Below are the code and all the weights of a small trained network. Each question names an input and a target symbol and asks about switching units off, where a switched-off unit gives its printed mean instead of its output.

import numpy as np


def w(rows, s, z=0):
    codes = np.array(rows[::2]) - 128.0
    scale = np.full(codes.shape[1], s)
    scale[-1] = z or s
    return codes * scale


def norm(h):
    return h / np.sqrt((h * h).mean(-1, keepdims=True) + 1e-5)


def f(y):
    return y / 2 * (1 + np.tanh(0.7978845608 * (y + 0.044715 * y**3)))


def softmax(a):
    e = np.exp(a - a.max(-1, keepdims=True))
    return e / e.sum(-1, keepdims=True)


def log_softmax(a):
    a = a - a.max(-1, keepdims=True)
    return a - np.log(np.exp(a).sum(-1, keepdims=True))


def net(x, mask):
    ids = ['αβγδηθλμξστφω'.index(c) for c in x.split()]
    T = len(ids)
    res = E[ids] + P[:T]
    q, k, v = (norm(res) @ M[0].T for M in (Q, K, V))
    z = softmax(np.where(np.tri(T) > 0, q @ k.T / 2**0.5, -1e9)) @ v
    res = res + np.where(mask[0], z, O[0][:, -1]) @ O[0][:, :-1]
    y = f(norm(res) @ A[0][:, :-1].T + A[0][:, -1])
    res = res + np.where(mask[1:17], y, B[0][:, -1]) @ B[0][:, :-1]
    return log_softmax(norm(res)[-1] @ U[:, :-1].T + U[:, -1])


Q, K, V, O, A, B = {}, {}, {}, {}, {}, {}
E = w([
[148,113,99,138,150],'α',
[120,164,108,135,100],'β',
[129,101,154,144,160],'γ',
[133,120,129,115,178],'δ',
[115,164,116,141,117],'η',
[117,158,99,147,117],'θ',
[120,147,96,148,100],'λ',
[66,221,104,195,1],'μ',
[131,90,140,92,140],'ξ',
[50,94,119,159,128],'σ',
[48,99,129,115,61],'τ',
[142,137,112,92,148],'φ',
[46,150,169,122,120],'ω',
],0.0081)
P = w([
[3,139,8,118,158],'0',
[43,151,33,130,154],'1',
[62,151,52,137,147],'2',
[87,155,61,135,137],'3',
[104,153,76,143,133],'4',
[121,154,84,142,131],'5',
[134,158,94,144,123],'6',
[146,145,101,147,122],'7',
[165,148,110,153,131],'8',
[176,158,110,153,127],'9',
[194,150,118,144,112],'10',
[219,156,134,142,113],'11',
[236,161,143,145,116],'12',
[210,145,140,151,114],'13',
],0.0017)
Q[0] = w([
[148,234,34,175,77],'head 1',
[164,248,43,188,59],'head 1',
],0.012)
K[0] = w([
[254,111,151,113,161],'head 1',
[219,109,153,113,161],'head 1',
],0.0088)
V[0] = w([
[155,190,85,73,126],'head 1',
[163,187,129,254,106],'head 1',
],0.0052)
O[0] = w([
[157,86,104,20,202,251],'head 1',
[2,142,53,129,145,116],'head 1',
],0.0041,0.0013)
A[0] = w([
[120,161,125,82,118,116],'neuron 1',
[148,21,208,112,179,5],'neuron 2',
[174,104,145,39,185,42],'neuron 3',
[99,102,238,194,254,24],'neuron 4',
[118,158,115,98,114,93],'neuron 5',
[73,119,121,53,193,58],'neuron 6',
[132,42,150,141,147,222],'neuron 7',
[84,102,147,135,116,162],'neuron 8',
[130,101,116,159,118,195],'neuron 9',
[79,156,62,114,134,179],'neuron 10',
[140,182,128,109,128,147],'neuron 11',
[198,137,132,95,90,158],'neuron 12',
[118,82,136,145,197,133],'neuron 13',
[86,116,146,113,204,99],'neuron 14',
[65,118,142,45,86,77],'neuron 15',
[132,12,132,163,237,64],'neuron 16',
],0.007,0.0028)
B[0] = w([
[153,102,109,148,138,148],'neuron 1',
[153,207,171,194,156,127],'neuron 2',
[104,94,129,89,145,146],'neuron 3',
[115,150,61,185,253,145],'neuron 4',
[148,103,121,153,128,143],'neuron 5',
[125,197,167,188,138,164],'neuron 6',
[132,75,180,105,80,144],'neuron 7',
[137,147,159,81,165,158],'neuron 8',
[110,139,184,100,147,153],'neuron 9',
[174,81,179,122,122,255],'neuron 10',
[114,63,113,156,137,163],'neuron 11',
[90,118,159,148,196,169],'neuron 12',
[97,87,118,150,88,136],'neuron 13',
[91,143,161,161,157,145],'neuron 14',
[213,185,136,112,141,163],'neuron 15',
[219,109,68,190,71,153],'neuron 16',
],0.0054,0.0041)
U = w([
[27,171,40,119,169,87],'α',
[127,124,135,124,122,25],'β',
[149,120,99,237,220,124],'γ',
[221,118,255,158,115,86],'δ',
[136,46,129,39,216,209],'η',
[215,222,76,63,140,129],'θ',
[88,94,38,66,82,121],'λ',
[105,198,112,186,13,196],'μ',
[214,25,82,135,53,127],'ξ',
[24,41,185,155,102,158],'σ',
[121,121,185,15,36,162],'τ',
[131,125,137,119,127,2],'φ',
[74,223,206,111,181,183],'ω',
],0.012,0.0024)

Each question gives the input, a string of symbols that net reads in full, and the target symbol t.
The units are the heads (2 rows each of Q, K, V and O) and the neurons (one row each of A and B). Each row of codes is followed by its name. A weight is (code - 128) times the scale printed after its matrix; where a second scale follows, it is the last column's (O, A, B and U).
mask holds one flag per unit, heads first, then neurons. A switched-off unit (its flag False) gives its mean, the last column of its rows in O or B, instead of its output. The means were averaged over made-up inputs and are rounded, as every weight is.
A unit's drop is (log p(t) with every unit on - log p(t) with that unit switched off) / (log p(t) with every unit on - log p(t) with every unit switched off).
The circuit of an input: a set's keep is (log p(t) with only the set's units on - log p(t) with every unit switched off) / (log p(t) with every unit on - log p(t) with every unit switched off). Starting from the 12 units with the biggest drops (on a tie, the unit counted first), units are removed one at a time, each time the one whose removal leaves the highest keep (on an exact tie, the one counted first), for as long as the keep stays at least 0.8.
circuit, biggest first: the units of the circuit, biggest drop first
most important unit: the unit with the biggest drop
top k neurons: the k neurons with the biggest drops, biggest first
drop when u is switched off: that unit's drop, to one decimal
input θ β τ λ, target λ: top 3 neurons => (neuron 16; neuron 10; neuron 12)
input φ λ φ θ λ σ β β β σ λ ω θ θ, target η: most important unit => head 1
input δ φ θ α σ θ, target ξ: circuit, biggest first => (neuron 10; neuron 6)
input φ ω β γ σ σ θ σ δ, target γ: circuit, biggest first => (neuron 4; neuron 16)
input β β β β σ ω τ θ ω σ μ β β β, target θ: top 3 neurons => (neuron 10; neuron 12; neuron 6)
input β ω β, target θ: top 4 neurons => (neuron 10; neuron 7; neuron 12; neuron 16)
input α θ θ, target ξ: circuit, biggest first => (neuron 10; neuron 12)
input β τ θ θ σ λ β ω ξ φ σ τ β, target η: top 2 neurons => (neuron 12; neuron 6)
input θ τ β β ω σ ω δ δ φ η, target η: top 2 neurons => (neuron 12; neuron 6)
input β σ φ τ δ ω β θ ω θ β α δ η, target γ: top 2 neurons => (neuron 12; neuron 7)
input β β β θ, target α: top 2 neurons => (neuron 16; neuron 6)
input β β σ δ β β β λ, target γ: circuit, biggest first => (head 1; neuron 12; neuron 10)
input δ β β μ β β δ φ α β β, target ξ: circuit, biggest first => (neuron 6; neuron 11)
input τ θ λ θ, target α: top 4 neurons => (neuron 16; neuron 7; neuron 12; neuron 6)
input β λ β φ θ τ θ α λ, target ξ: circuit, biggest first => (neuron 6)
input μ α β ω θ ω φ θ τ δ ω σ η, target γ: top 4 neurons => (neuron 12; neuron 10; neuron 11; neuron 7)
input τ ω μ β θ β τ α β σ β ξ λ, target δ: top 3 neurons => (neuron 12; neuron 16; neuron 4)
input ξ τ θ σ θ β β ω ω η δ ξ τ θ, target δ: top 2 neurons => (neuron 4; neuron 12)
input θ σ ω μ φ β λ β μ ω σ δ λ, target γ: top 3 neurons => (neuron 12; neuron 10; neuron 15)
input γ β τ β δ β β γ β τ β σ ω β, target μ: drop when head 1 is switched off => 1.8
input β β λ η, target ω: drop when neuron 10 is switched off => 1.1
input β σ τ σ λ β θ σ γ τ β, target μ: drop when head 1 is switched off => 2.2
